Below is a small trained network, with its code and all its weights. Each question gives an input and a class and asks what happens when units are switched off, that is, made to give their printed mean instead of their output.

import numpy as np


def w(rows, s, z=0):
    codes = np.array(rows[::2]) - 128.0
    scale = np.full(codes.shape[1], s)
    scale[-1] = z or s
    return codes * scale


def norm(h):
    return h / np.sqrt((h * h).mean(-1, keepdims=True) + 1e-5)


def f(y):
    return y / 2 * (1 + np.tanh(0.7978845608 * (y + 0.044715 * y**3)))


def log_softmax(a):
    a = a - a.max(-1, keepdims=True)
    return a - np.log(np.exp(a).sum(-1, keepdims=True))


def net(x, mask):
    res = np.array(x, float).reshape(1, 5) / 4 @ E
    u = 0
    for l in range(3):
        y = f(norm(res) @ A[l][:, :-1].T + A[l][:, -1])
        res = res + np.where(mask[u : u + 4], y, B[l][:, -1]) @ B[l][:, :-1]
        u += 4
    return log_softmax(norm(res)[-1] @ U[:, :-1].T + U[:, -1])


A, B = {}, {}
E = w([
[97,175,92],'x0',
[254,139,75],'x1',
[177,141,134],'x2',
[148,71,58],'x3',
[148,52,76],'x4',
],0.0078)
A[0] = w([
[147,179,92,90],'L0N0',
[184,94,145,181],'L0N1',
[146,209,126,254],'L0N2',
[151,246,134,50],'L0N3',
],0.014,0.004)
B[0] = w([
[164,35,225,159],'L0N0',
[90,254,253,204],'L0N1',
[59,82,138,254],'L0N2',
[70,243,232,218],'L0N3',
],0.0073,0.0053)
A[1] = w([
[4,10,159,247],'L1N0',
[206,107,116,52],'L1N1',
[180,151,140,89],'L1N2',
[128,211,190,255],'L1N3',
],0.013,0.0044)
B[1] = w([
[40,224,180,252],'L1N0',
[211,7,74,137],'L1N1',
[103,60,139,135],'L1N2',
[1,112,164,238],'L1N3',
],0.0098,0.012)
A[2] = w([
[191,164,78,3],'L2N0',
[254,38,136,209],'L2N1',
[254,35,154,37],'L2N2',
[246,181,80,64],'L2N3',
],0.0072,0.0045)
B[2] = w([
[161,137,132,50],'L2N0',
[1,171,219,255],'L2N1',
[212,61,250,198],'L2N2',
[145,11,82,88],'L2N3',
],0.0086,0.0015)
U = w([
[254,36,54,84],'0',
[8,215,204,253],'1',
[226,99,44,3],'2',
],0.0066,0.0047)

Each question gives the input, the list of numbers given to net, and the class t.
The units are the neurons (one row each of A and B). Each row of codes is followed by its name. A weight is (code - 128) times the scale printed after its matrix; where a second scale follows, it is the last column's (A, B and U).
mask holds one flag per neuron, layer by layer. A switched-off neuron (its flag False) gives its mean, the last column of its row in B, instead of its output. The means were averaged over made-up inputs and are rounded, as every weight is.
A unit's drop is (log p(t) with every unit on - log p(t) with that unit switched off) / (log p(t) with every unit on - log p(t) with every unit switched off).
The circuit of an input: a set's keep is (log p(t) with only the set's units on - log p(t) with every unit switched off) / (log p(t) with every unit on - log p(t) with every unit switched off). Starting from all 12 units, units are removed one at a time, each time the one whose removal leaves the highest keep (on an exact tie, the one counted first), for as long as the keep stays at least 0.8.
units of the circuit, in order: the units of the circuit, biggest drop first
k most important neurons: the k neurons with the biggest drops, biggest first
k most important neurons of layer l: the k neurons of layer l with the biggest drops, biggest first
drop when u is switched off: that unit's drop, to one decimal
input [6,6,-6,0,7], class 0: units of the circuit, in order : [L1N3 L1N0]
input [7,3,6,2,8], class 0: units of the circuit, in order : [L1N0 L1N3]
input [2,2,0,7,1], class 0: units of the circuit, in order : [L0N2 L1N3 L1N0]
input [3,3,5,4,2], class 0: 2 most important neurons of layer 1 : [L1N0 L1N1]
input [-5,8,-2,0,3], class 0: 4 most important neurons : [L1N0 L0N3 L1N1 L2N2]
input [1,8,0,1,5], class 0: 2 most important neurons : [L0N3 L1N0]
input [8,5,-7,5,0], class 0: most important neuron of layer 2 : [L2N3]
input [-3,8,-6,8,8], class 0: drop when L1N3 is switched off : 0.1
input [0,7,-3,8,1], class 0: drop when L1N0 is switched off : 0.1
input [1,4,1,3,4], class 0: drop when L2N2 is switched off : 0.0
input [-4,8,-8,3,2], class 0: drop when L2N1 is switched off : -0.1
